Here is a tiny trained network, its code and every weight. The questions are about switching its units off for an input and a class, where a switched-off unit gives its printed mean instead of its output.

import numpy as np


def w(rows, s, z=0):
    codes = np.array(rows[::2]) - 128.0
    scale = np.full(codes.shape[1], s)
    scale[-1] = z or s
    return codes * scale


def norm(h):
    return h / np.sqrt((h * h).mean(-1, keepdims=True) + 1e-5)


def f(y):
    return np.maximum(y, 0)


def log_softmax(a):
    a = a - a.max(-1, keepdims=True)
    return a - np.log(np.exp(a).sum(-1, keepdims=True))


def net(x, mask):
    res = np.array(x, float).reshape(1, 6) / 4 @ E
    u = 0
    for l in range(2):
        y = f(norm(res) @ A[l][:, :-1].T + A[l][:, -1])
        res = res + np.where(mask[u : u + 12], y, B[l][:, -1]) @ B[l][:, :-1]
        u += 12
    return log_softmax(norm(res)[-1] @ U[:, :-1].T + U[:, -1])


A, B = {}, {}
E = w([
[51,145,103,90,85],'x0',
[79,53,183,156,109],'x1',
[149,192,167,165,84],'x2',
[131,102,224,4,176],'x3',
[109,159,167,229,190],'x4',
[167,53,155,131,66],'x5',
],0.0015)
A[0] = w([
[148,67,189,244,72,100],'L0N1',
[128,189,52,196,104,90],'L0N2',
[131,248,40,167,134,190],'L0N3',
[112,194,28,208,44,47],'L0N4',
[23,73,163,192,86,49],'L0N5',
[116,94,79,5,68,68],'L0N6',
[124,137,83,42,132,85],'L0N7',
[7,111,200,194,68,87],'L0N8',
[199,54,155,211,35,82],'L0N9',
[165,232,169,39,222,134],'L0N10',
[99,49,148,83,51,9],'L0N11',
[99,89,203,11,114,87],'L0N12',
],0.0025,0.0015)
B[0] = w([
[205,98,77,136,160,209],'L0N1',
[70,159,145,115,71,202],'L0N2',
[52,146,196,80,83,255],'L0N3',
[18,171,86,207,28,217],'L0N4',
[236,113,131,142,207,178],'L0N5',
[127,98,86,173,37,207],'L0N6',
[156,78,96,171,119,175],'L0N7',
[253,93,107,125,167,194],'L0N8',
[157,112,80,101,241,199],'L0N9',
[133,166,158,122,198,222],'L0N10',
[74,173,87,75,81,163],'L0N11',
[106,136,99,207,71,211],'L0N12',
],0.003,0.0019)
A[1] = w([
[127,175,77,253,102,34],'L1N1',
[114,168,206,141,148,203],'L1N2',
[208,65,77,132,167,86],'L1N3',
[81,172,96,33,136,173],'L1N4',
[137,196,39,211,104,37],'L1N5',
[30,94,146,147,191,29],'L1N6',
[108,74,212,75,134,182],'L1N7',
[203,78,107,86,143,190],'L1N8',
[174,98,113,54,107,246],'L1N9',
[164,179,154,191,226,156],'L1N10',
[83,134,186,191,109,164],'L1N11',
[119,62,160,79,60,121],'L1N12',
],0.0034,0.0012)
B[1] = w([
[127,66,48,101,40,237],'L1N1',
[171,141,122,64,134,207],'L1N2',
[205,127,171,196,212,223],'L1N3',
[159,90,144,223,135,225],'L1N4',
[68,73,107,85,47,234],'L1N5',
[105,13,152,138,192,161],'L1N6',
[139,135,62,120,86,204],'L1N7',
[181,123,126,200,162,240],'L1N8',
[132,100,103,251,128,245],'L1N9',
[70,150,67,82,52,249],'L1N10',
[209,76,164,114,97,200],'L1N11',
[117,191,48,186,116,207],'L1N12',
],0.0033,0.0019)
U = w([
[64,103,49,162,10,189],'0',
[211,68,111,205,174,189],'1',
[94,68,177,74,169,49],'2',
[50,95,132,118,173,61],'3',
[102,207,147,68,197,141],'4',
[176,180,195,86,87,102],'5',
[70,146,189,130,104,2],'6',
],0.012,0.0067)

Each question gives the input, the list of numbers given to net, and the class t.
The units are the neurons (one row each of A and B). Each row of codes is followed by its name. A weight is (code - 128) times the scale printed after its matrix; where a second scale follows, it is the last column's (A, B and U).
mask holds one flag per neuron, layer by layer. A switched-off neuron (its flag False) gives its mean, the last column of its row in B, instead of its output. The means were averaged over made-up inputs and are rounded, as every weight is.
A unit's drop is (log p(t) with every unit on - log p(t) with that unit switched off) / (log p(t) with every unit on - log p(t) with every unit switched off).
The circuit of an input: a set's keep is (log p(t) with only the set's units on - log p(t) with every unit switched off) / (log p(t) with every unit on - log p(t) with every unit switched off). Starting from the 12 units with the biggest drops (on a tie, the unit counted first), units are removed one at a time, each time the one whose removal leaves the highest keep (on an exact tie, the one counted first), for as long as the keep stays at least 0.8.
units of the circuit, in order: the units of the circuit, biggest drop first
unit that matters most: the unit with the biggest drop
top k neurons: the k neurons with the biggest drops, biggest first
k most important neurons of layer l: the k neurons of layer l with the biggest drops, biggest first
drop when u is switched off: that unit's drop, to one decimal
input [3,-8,-6,0,-5,-7], class 1: units of the circuit, in order	[L1N4]
input [8,6,-2,-1,0,2], class 1: units of the circuit, in order	[L0N8 L0N5 L1N3]
input [-1,4,-5,7,-7,-2], class 0: units of the circuit, in order	[L0N12 L1N12]
input [0,-7,3,-1,0,-4], class 4: 2 most important neurons of layer 0	[L0N3 L0N10]
input [-2,-5,7,-1,-6,-8], class 5: top 2 neurons	[L0N3 L0N10]
input [-4,3,5,7,5,2], class 5: units of the circuit, in order	[L1N10 L1N9 L1N2]
input [-1,3,3,8,-6,-4], class 0: top 3 neurons	[L0N12 L1N7 L1N3]
input [-5,-3,-5,3,0,-7], class 4: top 2 neurons	[L0N10 L1N10]
input [3,3,-4,2,3,-3], class 2: 2 most important neurons of layer 0	[L0N1 L0N9]
input [0,-4,-5,4,-7,3], class 1: 2 most important neurons of layer 1	[L1N10 L1N8]
input [8,-2,-2,1,7,-4], class 3: top 2 neurons	[L1N6 L1N4]
input [4,-6,6,3,2,-4], class 4: drop when L0N10 is switched off	0.2
input [-7,-7,-8,-2,1,-5], class 4: drop when L0N4 is switched off	0.2
input [-8,-4,8,-5,0,4], class 0: drop when L1N2 is switched off	0.0
input [5,-8,-6,6,-5,-6], class 1: unit that matters most	L1N4
